Moves between items:
^: fz->sc, rl->pn, fc->sq, gr->tc, zt->cd, jb->gr, dc->mf, mq->dl, zb->hh, ds->jf, dt->gm, mr->dt, pj->hr, hr->zt, gm->tz, ff->mq, sc->cq, gn->hq, gs->fc, pn->fl, lt->rl, lq->cg, mc->qg, mz->mr, br->rd, jf->dc, gl->zb, cg->ff, tc->lj, hh->pb, hq->ls, qc->lt, hd->qb, rd->lq, fs->gj, gj->gn, fl->bf, qg->hd, qb->gl, mf->dd, cq->pj, ls->ds, rg->jb, jz->cn, sq->dp, cd->br, dp->rg, tz->mh, dl->gs, bf->mc, pb->fs, cn->qc, dd->mz, lj->jz, mh->fz
+: fz->rl, rl->mh, fc->hq, gr->mf, zt->qg, jb->dc, dc->rg, mq->fs, zb->rd, ds->sq, dt->jz, mr->lj, pj->bf, hr->mc, gm->cn, ff->pb, sc->pn, gn->dl, gs->gn, pn->fz, lt->tz, lq->zb, mc->pj, mz->tc, br->qb, jf->dp, gl->br, cg->hh, tc->dd, hh->lq, hq->gs, qc->gm, hd->zt, rd->gl, fs->ff, gj->mq, fl->sc, qg->hr, qb->cd, mf->jb, cq->fl, ls->fc, rg->jf, jz->mr, sq->ls, cd->hd, dp->ds, tz->qc, dl->gj, bf->cq, pb->cg, cn->dt, dd->gr, lj->mz, mh->lt
$: fz->cg, rl->hh, fc->qc, gr->bf, zt->fc, jb->fl, dc->sc, mq->lj, zb->dc, ds->mh, dt->cd, mr->zt, pj->dl, hr->gs, gm->br, ff->tc, sc->ff, gn->dt, gs->cn, pn->pb, lt->zb, lq->jb, mc->gn, mz->hr, br->dp, jf->fz, gl->jf, cg->gr, tc->mc, hh->mf, hq->gm, qc->gl, hd->ls, rd->rg, fs->mz, gj->mr, fl->fs, qg->hq, qb->ds, mf->cq, cq->mq, ls->tz, rg->pn, jz->hd, sq->lt, cd->sq, dp->rl, tz->rd, dl->jz, bf->gj, pb->dd, cn->qb, dd->pj, lj->qg, mh->lq
%: fz->hh, rl->lq, fc->gm, gr->cq, zt->hq, jb->sc, dc->pn, mq->mz, zb->rg, ds->lt, dt->hd, mr->qg, pj->gj, hr->gn, gm->qb, ff->dd, sc->pb, gn->jz, gs->dt, pn->cg, lt->rd, lq->dc, mc->dl, mz->mc, br->ds, jf->rl, gl->dp, cg->mf, tc->pj, hh->jb, hq->cn, qc->br, hd->fc, rd->jf, fs->tc, gj->lj, fl->ff, qg->gs, qb->sq, mf->fl, cq->fs, ls->qc, rg->fz, jz->zt, sq->tz, cd->ls, dp->mh, tz->gl, dl->mr, bf->mq, pb->gr, cn->cd, dd->bf, lj->hr, mh->zb
§: fz->dc, rl->rg, fc->cd, gr->ff, zt->dt, jb->cg, dc->hh, mq->pj, zb->rl, ds->gl, dt->hq, mr->gn, pj->mz, hr->mr, gm->ls, ff->cq, sc->mf, gn->qg, gs->zt, pn->jb, lt->dp, lq->fz, mc->lj, mz->gj, br->tz, jf->zb, gl->lt, cg->sc, tc->mq, hh->pn, hq->hd, qc->sq, hd->cn, rd->mh, fs->bf, gj->mc, fl->gr, qg->jz, qb->qc, mf->pb, cq->dd, ls->qb, rg->lq, jz->gs, sq->br, cd->gm, dp->rd, tz->ds, dl->hr, bf->tc, pb->fl, cn->fc, dd->fs, lj->dl, mh->jf
&: fz->lq, rl->zb, fc->cn, gr->fl, zt->gs, jb->pn, dc->fz, mq->tc, zb->jf, ds->tz, dt->zt, mr->hr, pj->mq, hr->dl, gm->cd, ff->gr, sc->cg, gn->mr, gs->jz, pn->hh, lt->gl, lq->rg, mc->gj, mz->pj, br->sq, jf->mh, gl->ds, cg->jb, tc->bf, hh->dc, hq->dt, qc->qb, hd->hq, rd->dp, fs->dd, gj->mz, fl->pb, qg->gn, qb->ls, mf->sc, cq->ff, ls->gm, rg->rl, jz->qg, sq->qc, cd->fc, dp->lt, tz->br, dl->lj, bf->fs, pb->mf, cn->hd, dd->cq, lj->mc, mh->rd

In the rows, 61 stands for zero.

The rows follow the links: the fewer symbols apart two items are, the more alike their rows tend to be.

Each row is also shifted at random along 6 hidden directions that mean nothing.

Some items, each with a row of numbers:
dc: 26,68,50,53,51,58,55,64,50,63,60,55,54,62,61,49,43,66,66,61,67,65,60,52,43,62,74,56,70
pb: 38,62,56,71,55,54,72,67,56,69,66,39,61,61,58,61,56,70,53,39,54,52,77,74,76,66,65,53,63
pj: 34,53,72,59,81,76,81,43,68,65,46,56,45,61,60,59,65,58,48,57,34,90,46,50,87,90,54,73,44
ls: 73,75,70,81,67,89,66,39,46,68,55,66,59,62,65,61,72,56,42,76,38,99,20,52,40,82,66,57,77
dt: 84,59,54,71,60,62,56,75,74,68,62,74,68,60,58,68,74,62,54,70,55,67,58,66,68,55,51,57,59
hr: 103,51,67,57,69,68,68,38,71,51,53,56,49,60,57,65,72,52,66,52,54,80,55,57,91,69,66,77,44
gj: 4,45,35,48,52,50,43,77,88,55,55,73,50,61,50,63,67,62,76,59,70,74,70,54,91,45,63,72,37
mq: 11,48,41,61,52,51,47,75,68,47,58,63,56,61,51,64,64,66,66,54,69,56,72,69,85,43,70,70,48
rg: 65,77,49,77,34,57,70,55,65,90,82,33,60,60,61,63,66,63,63,27,56,73,74,66,71,69,72,38,73
mz: 47,47,61,61,74,55,59,79,58,43,51,68,64,61,56,62,57,69,52,70,60,41,67,73,71,53,54,72,51
gs: 57,60,49,80,64,67,55,85,65,70,56,78,67,62,57,65,73,71,39,78,43,73,48,66,63,60,48,55,62
mr: 76,48,68,55,74,56,65,67,81,57,58,72,64,62,60,69,72,57,61,65,60,52,70,66,85,58,43,70,44
mf: 16,59,60,67,54,51,65,62,54,55,69,44,65,61,58,64,60,65,63,42,68,38,81,78,73,53,68,59,63
cn: 54,67,62,88,61,72,63,65,65,72,67,69,74,61,62,74,85,60,44,68,45,70,47,74,63,62,52,50,71
pn: 59,68,62,53,58,65,68,44,47,61,58,42,49,60,62,50,44,62,66,48,60,71,59,51,55,76,77,62,66
mh: 69,73,57,62,60,66,49,77,28,57,55,70,68,62,65,46,37,73,50,87,65,54,44,55,7,58,69,53,86
ds: 78,68,65,46,56,56,56,60,74,71,69,74,64,61,68,59,60,54,79,70,75,62,64,46,43,57,54,55,64
dl: 70,51,65,68,77,64,65,71,61,54,52,68,63,62,58,64,66,67,45,69,47,57,58,69,75,63,51,68,53
br: 43,70,71,70,56,66,58,49,66,66,74,67,73,61,66,71,79,49,68,65,68,60,56,65,51,54,60,54,72
rd: 45,74,71,57,63,55,77,75,80,103,73,67,71,62,73,60,58,63,55,67,50,64,70,50,46,79,29,38,67
hq: 53,61,47,78,43,68,44,47,71,51,69,64,63,61,54,78,93,48,73,52,71,76,52,71,80,40,79,64,61
cg: 37,58,79,42,75,57,67,53,46,45,55,56,60,61,66,52,40,60,68,65,72,38,68,57,48,64,63,73,60

Complete each set of four: the symbols that take the first to the second take the third to the fourth, perhaps in another order.
Answer with the item's name.
90,63,60,64,64,69,49,64,57,56,56,80,65,62,62,62,65,60,58,82,62,68,44,57,43,55,59,62,67
to 62,74,49,65,54,66,48,79,54,75,59,78,65,63,64,53,54,69,52,84,56,77,43,49,23,61,59,47,77
as 70,60,42,98,41,68,50,56,59,53,69,51,66,60,50,78,94,60,54,43,56,72,55,88,89,44,83,58,65
to cd

54,54,71,54,84,72,71,64,80,72,47,82,55,61,63,61,67,59,47,82,37,86,44,44,70,82,35,68,44
to 70,71,63,55,55,63,61,56,76,81,69,70,62,61,67,61,65,53,70,65,62,79,56,45,48,66,53,51,65
as 60,55,70,60,64,57,86,39,78,69,67,34,52,59,60,68,70,55,65,25,51,66,81,66,107,77,60,65,44
to gs

69,61,68,76,66,68,53,62,57,49,61,76,74,62,60,72,78,57,54,76,63,52,50,74,54,48,58,63,68
to 67,74,68,60,56,61,65,53,60,74,71,58,67,61,69,61,60,56,67,59,66,60,62,57,44,65,59,50,74
as 66,57,63,66,74,63,62,84,74,72,57,84,71,62,63,65,69,67,43,84,46,63,55,61,59,64,34,57,57
to gl

26,54,69,76,73,75,57,51,58,42,54,73,66,61,58,73,83,54,52,73,55,65,42,73,71,56,62,74,58
to 103,59,72,49,76,66,63,63,75,67,56,83,62,62,67,61,63,55,61,83,56,70,50,45,51,69,42,64,54
as 82,72,58,55,52,59,56,62,45,63,64,57,61,62,64,51,44,65,67,63,72,57,60,54,32,60,72,54,76
to pn

27,69,84,70,78,85,65,39,54,59,57,78,68,62,68,67,77,49,51,86,50,80,26,53,39,72,54,64,71
to 44,71,81,59,68,64,72,51,51,68,66,57,69,61,71,58,55,57,60,65,63,50,61,59,38,70,55,54,74
as 57,71,72,67,50,55,62,50,54,59,79,50,75,60,66,69,67,54,74,48,80,35,75,75,50,48,70,52,76
to pb

31,71,103,68,81,68,86,41,42,62,69,49,77,61,75,65,61,55,51,61,57,34,62,73,41,76,49,57,77
to 40,70,52,69,49,55,63,75,48,74,67,47,65,60,62,55,49,73,53,52,58,54,69,66,48,63,67,47,76
as 76,67,57,61,51,69,63,35,34,49,57,33,45,60,58,49,46,62,66,43,63,75,53,56,57,71,96,66,69
to mf

76,71,64,56,49,56,62,55,77,79,75,63,66,61,67,64,67,51,77,55,72,63,69,54,54,58,56,49,66
to 100,65,46,53,43,32,57,95,63,75,77,51,71,62,63,55,40,75,70,48,81,22,101,71,51,44,57,42,69
as 70,53,45,68,64,58,52,86,32,43,46,57,57,62,52,50,39,83,42,68,56,48,60,72,54,56,73,66,64
to hr

29,57,66,54,62,47,80,63,80,77,71,44,60,61,63,63,59,62,65,37,59,49,90,66,88,70,48,57,49
to 21,48,73,58,79,66,66,51,67,45,51,66,58,61,59,66,71,55,58,64,56,60,57,65,83,64,55,78,44
as 88,58,71,69,65,48,76,66,46,54,68,35,69,62,62,64,54,70,53,39,63,19,89,88,74,59,62,60,65
to mc

46,74,60,59,49,63,64,50,64,80,70,54,58,61,65,58,59,56,69,52,62,78,60,50,49,70,66,50,71
to 89,72,82,65,64,61,65,52,49,59,73,60,79,61,70,66,63,53,65,64,73,34,66,71,38,55,58,55,78
as 67,69,81,77,72,89,64,26,46,49,56,67,63,61,64,68,80,47,54,74,51,84,25,59,48,70,70,69,72
to hq

54,55,71,58,56,65,55,28,88,49,70,68,62,60,60,81,96,34,90,49,79,68,62,64,91,45,66,74,47
to 52,72,68,61,64,64,58,71,55,72,64,75,72,62,69,58,56,62,55,82,61,58,51,55,26,63,49,51,76
as 62,64,59,62,60,49,85,79,72,96,70,41,60,61,64,56,49,74,48,40,43,58,86,62,77,83,42,42,58
to mz

58,68,68,56,56,58,54,51,39,47,67,53,65,61,64,57,49,59,73,59,82,39,65,66,38,50,79,62,76
to 42,67,86,61,65,54,82,46,61,70,76,43,71,60,70,67,63,55,66,43,66,35,81,71,64,69,54,54,68
as 69,63,70,42,66,52,71,65,59,70,62,54,58,61,67,49,37,65,67,59,64,48,75,51,49,73,54,58,61
to jb

59,70,72,69,59,60,59,64,59,66,74,69,79,62,68,68,69,57,62,69,70,43,64,69,39,52,53,50,77
to 59,69,49,43,44,58,44,56,66,65,65,70,54,61,63,53,53,54,87,66,80,76,57,40,39,52,72,58,66
as 26,47,55,60,65,56,55,70,76,51,57,70,61,61,55,69,73,60,62,62,63,56,68,69,87,50,54,71,44
to mr

46,49,51,65,69,64,46,74,47,35,46,72,58,61,53,59,57,70,51,76,60,56,52,68,63,50,69,76,56
to 81,52,87,60,87,63,73,59,73,55,58,75,72,61,66,72,76,53,55,74,56,44,62,69,73,63,36,71,50
as 57,74,58,85,48,79,56,43,53,68,67,60,65,61,62,69,82,54,56,61,54,86,38,64,51,61,75,52,78
to dp

27,66,50,80,53,62,50,83,74,76,70,81,77,62,61,72,82,63,52,74,58,64,56,69,55,48,48,45,69
to -1,68,86,51,66,67,72,35,92,80,73,74,67,60,73,73,84,37,78,65,64,75,57,46,62,70,41,58,58
as 31,68,55,58,48,52,57,66,56,67,71,55,64,61,63,57,52,64,70,54,73,50,73,61,48,55,67,51,71
to sc

80,48,55,54,62,57,62,60,81,57,57,61,52,60,55,65,68,58,67,52,60,69,70,59,94,60,58,72,41
to 104,64,45,82,49,74,64,50,73,76,63,52,51,60,53,69,84,58,53,45,41,103,47,61,90,71,70,56,57
as 68,68,66,74,54,60,52,64,57,59,74,69,80,60,65,72,75,56,65,68,74,41,62,75,44,42,60,53,76
to rd

79,57,47,48,52,36,61,90,65,70,67,50,60,61,59,52,38,75,67,48,72,35,95,64,64,55,57,54,56
to 79,62,62,51,57,55,64,53,46,52,61,43,53,61,61,52,41,63,71,47,71,50,71,60,56,63,77,64,64
as 79,60,58,44,60,55,47,74,81,66,62,88,66,62,65,62,63,56,75,83,75,61,61,48,47,48,46,61,56
to fc

71,70,49,44,41,55,50,53,67,68,68,57,52,61,61,54,50,55,87,54,80,74,65,43,48,56,77,56,65
to 54,54,79,44,87,60,83,63,61,66,48,57,53,61,66,49,40,67,49,65,45,56,66,51,65,87,42,68,49
as 76,80,70,89,50,72,81,38,39,78,76,28,66,60,66,65,68,61,48,35,47,66,58,75,56,79,74,43,86
to dd

73,69,62,70,54,59,51,69,59,62,71,72,77,62,64,69,71,59,63,71,72,47,61,70,42,45,58,52,75
to 67,65,58,34,46,55,48,38,57,47,63,55,48,60,62,51,46,50,96,52,92,64,65,43,47,52,87,69,62
as 59,52,30,66,55,51,45,104,49,55,48,64,57,62,50,50,41,87,43,69,55,54,67,68,61,51,66,60,59
to jz

46,55,66,79,86,78,67,73,24,42,37,63,60,62,58,53,48,78,21,84,33,60,35,71,48,76,61,70,67
to 23,51,80,72,74,74,76,22,63,42,57,45,54,60,58,75,85,46,61,42,53,68,55,74,101,70,70,80,48
as 52,54,44,54,57,49,65,82,72,74,57,52,50,61,56,53,47,74,57,49,53,65,78,56,80,69,56,58,49
to dd

